Table B holds the same points as the rows below and some others, measured another way and shuffled. Each row below is followed by which row of B it is.
B, 72 x 33:
[[ 301  140  129  113  -23   36  -30   -9  -53  -22  140   21  -27   15
    87  113  152   54   76   51  -47  194  105  -41   44   -4   -5  -63
  -136  -11  209 -163 -126]
 [ -29   56  -27 -146   70  -56  -38 -182   72 -171  -40   23  166   71
   177  216  294   10  -24   22 -115  -70  -57   95  120   56   57  288
   120   -8  320  162  204]
 [ 238  -28 -100  -16  -65   49  -87  -35  -92   88  139  -73  -21  -86
    18  -77  108  -84  -58  -71  -19   27  131   93  132  -62  119   98
   -84  -87   46   -2    7]
 [ -53 -250   70   29 -224    8  -44   16  -61   18  159  -55  204  -66
    85   91   67   64  134 -168   -8  -23   15  140 -171   92  -72 -169
   -29    1  -78  311   86]
 [-214  155  -58  -55   87 -144  -77 -131   -8  -36 -226 -111  124   68
    33  -49   -6  -97 -145   87   -1  178 -125  -97  107  406  154    6
    -3  -22   42 -223  -55]
 [  82    3   59  -20   64  -35   38  -16   -8 -123   58  -37   55   77
   142  263  164  122  161  -59  -49  -87  -74  159  -18 -113 -104  261
   -31  -49  323  205  153]
 [-256 -237   89  111 -224 -113   39   33   66  100  199   36  128  -62
    21 -219 -127   56  114 -141  -16  -55 -100   42  -57  127  -60 -264
     6   17 -213  -34   17]
 [ 147  -44 -181  -90 -114   33  -69  -54   78   -8   71  114  -91  -46
    64  -95  115 -200 -154   -2 -127   22   50 -103  373  -52  190  289
    82 -130   97 -197  170]
 [ 191   63  -70    7  -57  -21  -24  -86  -82  170  177 -158   -3  -78
    -4 -254   86  -46  -12 -177  -31 -178   93  249   60 -158  120  145
   -55  -30   39  105 -116]
 [ -66  182    1  -15    8  -85   26  -20   55   79  -69 -138   19   77
    19  -30    2  -98    7  -50  -27    0 -110   57   -7   51   29  116
   -85   53  161    9 -103]
 [-316 -189   50   42  -65 -174   22  -30   19 -177  -84   52  160   44
   130    7  -88  120   68  -47  -50   15 -238 -110   64  298  -27   10
   154 -120  -56 -113  194]
 [ 234   89  206   99   69  -14 -109 -126 -241 -102   94 -121  221  -10
   133  231  242  242  122   23   23  177  138  130 -165  210  -33 -239
  -123    6  149   94 -149]
 [ 266  -93 -125  -46 -137   71 -139 -132 -114  234  330 -119   77 -206
   -19 -279  201  -94  -97 -172  -17 -133  277  305   77 -127  180  -36
   -72  -13  -93  184  -59]
 [ 112  -63  -16  -56 -137  103  -74   51   69   60  127    8   31  -16
    51  194  157 -146   21   -8  -30  140   85   30   -1  -29  -12  -11
  -146   41  149  131   82]
 [ -56  153    8   10  -17  -77  -21  -79   99   33    0   32   20   41
    32 -102   44 -104  -74   81  -65  138  -44 -105  154  159  100  -30
   -29   33   91 -281  -86]
 [ -11 -265   56   44 -175   11  -55   19  -35  -60  163   61  134  -63
   102  101   65   79   95  -67  -24   73   18    9  -17  113  -51 -139
    -2  -66  -45   74  157]
 [ 289  -35    7   44   -4  -42 -129 -273 -209   27  333  -25  159 -182
    80 -291  259  171  -60  -88  -54 -120  249  239  152   10  188  -92
    72  -83  -59  -47  -80]
 [  -1  -14  -41   -5  138 -107   -6  -56 -112   -7   -4 -177   46   16
    39  -16   12   91   47  -84   31  -91  -80  197   27   10    5  201
   -68 -109  112   65   64]
 [ 371  397  259   88   89   36  -73 -109 -109 -131   13  -52  116  109
   162  395  347  114   99  153  -54  309  141  -19 -113  141  -15 -135
  -169  109  428  -21 -267]
 [-564 -213   92   69   91 -283   62    7   -7 -201 -217  -43  201  119
    90   44 -257  219  128    0   53   67 -405 -103  -40  466 -131  -71
    70 -132  -93 -174  208]
 [-260   12  -27  -41  117 -127  -11  -27   74    1  -97  -62   64   80
    13   22  -59  -46  -21   63   36  108 -178  -10   60  223  -10   21
   -93  -16   86 -143   81]
 [-123 -106   27   99  122 -106   58  169  -61   -2  -55 -133  -84   77
   -13   85 -240   95  165  -27  113  109 -220   -2  -35   55 -161   79
  -222 -146   60 -146  103]
 [ -92   51   17   35  -81  -76   36  -18  204   51  121  152  -53   31
    35 -163   -2  -99  -20   45 -101   46  -80 -112  214    5   42    7
     6   24   83 -324   11]
 [-143   75   39   48  318 -142   31   70  -84  -67 -180 -209  -11  154
     3  216 -140  119  130   70  135  160 -242   50  -64  162 -147  125
  -257 -101  226 -119   55]
 [-189 -319  124  125 -146 -136   14   -7 -119 -149   79   13  205  -39
   139  -14  -76  261  178 -155  -23  -54 -137   14  -65  234  -85 -126
   131 -141 -166   50  154]
 [ -69  108   24   32  -18  -70   24    6   75  135   53  -89    4   34
   -10  -97  -19  -79   35  -36   -3   25  -67   72   -7   22   -3  -21
  -138   69   85  -61 -111]
 [  73  230  -14 -115  -76   59  -26  -24  201   83   27    3    7   79
    51  165  225 -258  -47   50  -98   96   34   19   43  -62   49  119
  -117  162  337   91  -47]
 [-115 -153  110  113   -3  -78   31  145 -121 -127 -103 -109   54   80
    81  243 -155  165  203  -60   62  149 -204  -55 -131  201 -168   -6
  -110 -138   40   11  115]
 [-101 -321   14  107   88 -144   34    9 -142   24  222 -102   51  -80
     9 -171 -132  271  175 -169   92 -184 -101  265   -6  -48 -115    9
   -68 -184 -118   14  177]
 [-106   93    9    4  -14  -58  -52  -26  -24  119  -50 -177  105   20
   -14  -29  -14  -91  -19  -15   47  143  -36   50  -88  222   37 -146
  -163   61    8   -5 -145]
 [  49   74  115  164 -209  -59    0  -22   32  139  198   44   12  -54
     8 -299  -33  -24   14  -46  -65   89   46  -80   57   93   78 -267
   -34   46 -107 -287 -244]
 [  46  -50  152  173   29  -81   41   80 -114 -127   21  -18   -6   56
    91  120  -90  210  188   -9   17  143 -124  -84  -12  113 -119  -29
   -83 -138   83 -194   26]
 [-114  126   72   15  -51 -158   -6 -222   72  -68   42   72  171   20
   123 -183  136   45  -52    1 -135  -51  -54  -16  146  201  127  -33
   176   37   59 -171  -72]
 [  14 -207  -75  -47 -155  -13  -85  -77   21 -165   46  178   75  -52
   147   23  120  -27  -81   15 -127   83    4 -167  287  159  127  113
   188 -164   -3 -168  263]
 [ -52  378  -46  -79  334 -177   22 -180    1    9 -160 -228   27  134
    24  -46   90  -11  -57   37    5  -83 -140  191   90   42   83  324
   -84   18  348  -60 -107]
 [  10 -170  -19  -32 -194   34  -73   22  -51  -45    9  -41  127  -30
    99  154   81  -41   22  -98  -42   82   10   -6  -25  141   19    4
     5  -58    5  181  122]
 [-203   73  180  128   49 -190   72  -17   21 -188 -115   42   95  139
   135   87  -74  183  135   57  -46  129 -249 -165   15  280  -82  -34
    49  -48  121 -271    1]
 [-149  -80  -74 -101   48  -85  -40  -64   28 -234 -184   39   89   87
   149  212   67   -8  -41   56  -64   83 -177 -118  190  224   44  276
   119 -150  178  -72  292]
 [-243  -39 -137 -145 -118  -52  -54  -52  163  -38 -143   35   88   43
    69   21   47 -235 -147   19  -98   81 -129 -121  178  225  128  161
    90  -19   63  -40  176]
 [  11  -68  -74  -88   28  -59  -34 -137    7  -64   82   -7   91  -23
   105  -17  169   27  -19  -73  -76 -153  -22  158  147  -33   69  253
    96  -85  144  102  187]
 [ -46 -110   59  117   -3 -106   36   52 -162  120  104 -232   64  -31
   -21 -131 -143  143  164 -198   92 -104  -78  230 -163   11  -90  -61
  -155  -64  -80  126  -75]
 [ -79 -449   -3   89 -565   75  -21  205   -6  185  232   -3   81 -157
    10 -140 -148 -116  112 -312  -30  -20   29   -6 -140   30  -37 -256
   -19  -34 -367  256   69]
 [ -77 -177  -34  -67  -37  -36  -86  -77   30 -210  -14  132  127    9
   159  187  139   24  -34   71  -79  132  -53 -121  184  219   44   82
   108 -121   91  -88  289]
 [-123 -125   37   90  269 -175   38    8 -123 -105   -4  -96    4   54
    37   25 -142  258  141    9  103   20 -200   86   54   99 -123  106
  -112 -206   78 -202  158]
 [ -32 -361   32   93 -207  -23  -28   42   -3  -69  227  172   53  -96
    89  -70  -31  100   82  -68  -53   45   -9  -87  140   82  -20 -108
    77 -157 -150 -159  219]
 [  71   94    9   91  -48  -93   93   -9   59  218  242  -69  -95  -28
   -34 -363  -48  -16   71 -154  -37 -208  -29  188   79 -245   23   91
   -86   15   45  -93 -154]
 [  -8  -23   97   63 -102  -53  -45 -109   63   27  229  108  129  -52
    68 -126  118   43   12   29  -62   70   64    7   74  124   47 -247
     2   52  -13 -169  -53]
 [-115 -145 -133 -104 -147  -34 -111 -139   19  166  147  -74  181 -133
     1 -252   99 -144 -131 -123  -22  -93   80  181   68  119  168  -85
    24   25 -153  130   43]
 [ -19  -33    2  -32 -142   -7  -70  -48    0    4   17  -34  137  -21
    77   50  109  -73  -21  -48  -50   83   14    2    2  163   66  -53
    -2   10   27   75   13]
 [-207 -357  -74   34  -86  -84   12  142  -88   14  -14 -119   27  -24
     2  -25 -231   44  114 -179   71  -28 -182   47  -25   95  -87   85
   -59 -193 -154   75  232]
 [ 252   89   97  109 -205   50  -57  -57   47  131  313  117    1  -86
    38 -174  161  -66  -16   15  -97  134  202  -44  107  -22   98 -255
   -72   83   13 -233 -211]
 [  56   95  148   53   15  -33  -40  -69   12  -56   91   29  116   38
    99  143  158   66   63   79  -30  176   23  -13  -20  149  -26 -152
   -89   57  171  -87  -60]
 [  57  -62 -133 -102 -100   82   14  126  118  230  141 -120 -100  -10
   -50   29   29 -238   41 -146   10  -95    0  214  -11 -293  -44  238
  -220   38  165  279   93]
 [   3  149  -30 -160 -152  105    6   22  356  197  170   60   -7   54
    24  147  250 -343  -21   14 -102   12   46  110    7 -214  -15   83
  -169  264  343  221   17]
 [-155   86  -53   -6  103 -103   46   89   16   54 -170 -192  -63  111
   -22   30 -155  -83   34  -22   56   72 -213    5    6   89  -35  192
  -173  -56  133  -79   11]
 [ 231  131  -59 -136 -146  128 -119 -135  161  123  231   80   64  -53
    62   49  384 -256 -128   41 -121   70  238   88  129 -100  154    4
   -66  161  242   99  -37]
 [  70  237  155   94   25  -73   33  -34   30  -55    6   -1   20  104
    94   84   81   54   87   58  -63  123  -64  -62   15   80  -25  -11
   -73   43  246 -173 -146]
 [-228  146  111   25  191 -174    9  -45  -13 -219 -280  -67  121  186
   116  255  -25  109   50  145   11  247 -256 -153    3  399  -52   31
   -37  -53  225 -215   37]
 [  42  -50  -15  -70  -59   69  -61   36  110   35  106   37   29   12
    49  212  148 -129   11   52  -22  158   41   16   30    1  -29   -5
  -152   47  186   56  121]
 [-119 -142  -10   65 -201   -2 -109   64  -92  219   50 -167  118  -99
   -76 -150 -137 -130  -33  -79   97  231   49   -4 -130  309   52 -402
  -209   19 -287  -29 -149]
 [-252 -175   -3  -68   39  -83  -50   -9   15 -229 -173   25  167   84
   138  309   19   45   28   68   -6  180 -190 -114   43  333  -50   68
    37 -113  106  -14  298]
 [-285 -375   99  108  -90 -115   15  103  -34 -178  -11   74  127   23
   106  140 -170  189  172  -29   26  146 -218 -140  -21  298 -152 -137
    24 -171 -123 -119  274]
 [ 444   53  -33  -61  -78   66  -37 -220   28   68  453   76   24 -124
   123 -140  441   20   -1 -140 -174 -332  267  356  198 -436  125  261
    78   21  267  227   33]
 [   6  -71 -101 -117 -244   65 -102  -43   79  119   93  -28  115  -67
    43    4  165 -238  -93  -92  -72   26   97   70   21   54  114  -17
   -22   69   10  221   50]
 [ 117  154  -10   22  124  -78   -2  -69  -82   21   12 -150  -15   34
    33  -46   54   41   28  -45   -3  -45  -33  141   63  -37   42  194
   -88  -60  190  -41  -61]
 [-211  180    0  -40  118 -134   47   -1   48   49 -182 -214   47  133
     5   52  -59  -67   33  -29   33    7 -214   86  -74  128  -27  151
  -135   44  196   53  -54]
 [ 212  120  -22  -70 -436  160  -87  -43  193  233  246   72   49  -90
    37  -85  286 -365 -110  -89 -177   42  240    9   39  -98  171 -114
   -25  221   74  173 -176]
 [  88   78 -132 -186  -12   -3  -19 -150  119   31   94  -32   51    3
    94   10  286 -138  -61  -95 -125 -238   25  243  158 -216  102  400
    66   28  304  272  147]
 [ 210 -189  -73  -55 -387  188 -105   76   90   96  227  121    6 -111
    64   95  181 -251  -42  -75 -110  131  189  -56   85  -80   73  -40
   -48   16   12  137  112]
 [-104 -105  -80  -66  271 -199   14 -216  -41 -156   83   -2   96   -2
   111 -106  105  227   19  -38  -32 -265 -134  238  250  -27   35  358
   139 -190  155  -58  290]
 [  27  -39  -23   31  -30  -50  -18  -22  -12   47   98  -25    0  -26
    27 -117   -3   -7    0  -47  -21    8  -16   32  111   23   49   43
   -41  -72   19 -122   18]
 [ 154 -132    3   80 -119   54  -33   92  -87  283  314 -163  -11 -123
   -78 -150  -25  -26  104 -174   84  -22  136  262 -129 -159  -44 -173
  -282   17  -81  149 -107]]
Rows of B count from 0, top down.

[-105   28  132  294 -103   63  157 -252  -44  -95  -61 -173  -39   13
   90   54  179 -198  122  -13   26   13    2   -1 -140  -66 -122] => 70
[ 191 -367 -191  328  -21 -348  107 -342 -207   53   71  167   76 -204
  -66   31 -187   98 -205 -413  146  268   69  293 -225 -199  114] => 6
[  70  230  103  -68 -133 -313  -42 -210  141   69  -46  -94  136  177
  184   99  134  -11  339   60  -89  -11  -18  -48  221 -143    3] => 39
[ -80  200 -209  141   -9   54 -185 -170 -163  -72   12 -293  -41  -60
  160  -11  277  246  276  -20 -422 -274 -232 -261  299 -226 -198] => 33
[  -5 -159 -184  -75  -69 -189   78   13   26  352  -57  -44   83 -162
   32  -73   63 -115  206  175 -229   17   71  -29 -158  -58 -103] => 55
[ 332  -16 -356 -191 -104 -467  -25  -62   25  164  122  266  247 -147
  -70  -89 -158  222 -121 -157 -215  350  108  -80  286 -246  239] => 3
[ -64  139  275  -83 -196  134  293   -3  151 -236   30 -169  -10    7
 -137  200  128 -315  -60  245  141   75  -10 -261 -110  125  -57] => 23
[  99   34  -60   15  -55 -176   82  -54   51   87  123   47   81 -250
  -14 -158 -156   41   40  -30 -211  324  -19  -84  101 -146   37] => 27
[ 137  258  321  521  -65 -111   69 -665  248  -80   53  -73   84   75
  122   -6   -4 -172  158 -143   82  457  -49  353  122  -89  140] => 28
[-196 -239   69  413  -23  -28  120 -271 -166 -132   47 -342 -192 -303
   12  226  103  -77   71 -156   64 -153 -260  233 -525    1 -185] => 22
[ -49 -242  -44 -269  -94 -322  167  225  -13  244   17  -18   33 -253
  -28   45  -93  -79  151  146  -64  -28   13 -128 -299  -20 -129] => 26
[  -4  221 -156  415   16   97 -167 -428  -69 -301  212 -351 -106 -304
    2   81  166  279   14 -214 -348   -3 -436   32  188 -136  -12] => 44
[ -57 -160  -33  -36 -152  -49  218   17 -198 -157  -59  -53   -8   17
  -57  198  153 -106 -112  -37  164 -143   96 -235 -209  -65  -93] => 20
[ 292 -171 -235  261  134 -323  -61 -318   61  651   57  247  233 -240
   62 -453 -382  143  259  -24 -322  510   89  239  200 -207   32] => 15
[  38 -185 -137 -292 -252  128  358  199 -235 -278 -106   84   73  211
 -296  302  246 -207 -450  111  330 -192  316 -561 -140   46  -55] => 29
[ -19  182 -104 -254  -98 -152 -100   89  -89  -39   -4 -156   50   49
  103   93  161  214  262   92 -249 -295 -112 -421  303 -182 -159] => 37
[ -30 -243  -50  103  -96 -210  191 -147  138  286    0 -104   26 -281
  -34   57   42 -300   93  127  -57  174   17  270 -481   67   -5] => 56
[ 275   43 -422 -117 -197 -170  123 -177  376  514  -72  161  319  -55
 -109 -168  221 -354  -65  321 -358  489  333  111   41   25  268] => 11
[  38  139  232 -253 -150 -573    2  -47  188  225  -77  -23  158  140
  275   80  -18  -49  513   80  -26   -2   29    0   93 -167  -31] => 67
[  75 -288 -266   -3 -172 -370   92 -195 -114  149 -159   -3  125  108
   28  270  284 -141  -16  -91  123 -151  200  157 -314  -85   41] => 32
[  38 -267 -231 -157 -125 -238  177   88  -49  312  -99   82  122  -85
  -27  -11   71 -164   35  123  -64   28  218  -88 -233  -64  -49] => 57
[-141  -27  348 -215 -340 -199  392   14  112  -24 -296  -64   87  410
  117  359  373 -609  160  237  430 -142  357 -106 -402   70  -70] => 34
[-125  149  304   85 -218   -4  259 -180  166  -50 -135 -177   19  165
  116  138  278 -444  199  174  116   55  116  -22 -178   23  -61] => 64
[ -25  -53 -208  159   87  -75  -61   -9 -150  271   93  -26    1 -390
  122 -378 -183  236  272  -48 -474  142 -122 -156  158 -256 -193] => 68
[  36   54 -116 -137  -55  -48   42   80   22   20  148 -101   12 -286
  -96  -39  -50  103   37  125 -285   69 -151 -272  104  -52  -65] => 13
[  28 -350 -277 -205  -75 -207  137  195 -239  141   -4   70   52 -180
 -129   61  -45   66  -82   10  -20 -123   91 -249 -199  -84 -126] => 66
[ -28   81  181  364 -140  116  299 -290   77 -165   33  -34  -14 -103
  -15  -53   57 -314 -111  -80   72  411   86   59 -149  -50   59] => 71
[  52 -420  -30 -200   -8 -613  116  157    8  391  149   73   47 -491
  -21  -21 -424   74  197  -29  -54  177  -94  155 -398  -70  -56] => 53
[-103 -241  -89  329 -134  253  264 -260 -205 -349   -6 -254 -135  -88
 -237  356  332 -238 -370  -78  235 -158  -42    0 -486  109  -75] => 30
[  48  416  270  165 -128 -396 -120 -546  552  224   30 -319  110    0
  268  116  203 -223  575  165 -260  252 -229  491   49   -1  141] => 62
[ -58 -264  104  114 -139 -128  309  -86  -82  -17  -61  -12   -6  -67
  -47  144   22 -280  -62  -41  254   72  132   44 -427   -8  -64] => 25
[ 301  201 -300 -124 -153 -245 -131 -241   14 -318  194  -39  136  -16
 -174  305  141  321 -266 -177 -118   27 -168 -166  383 -132  243] => 24
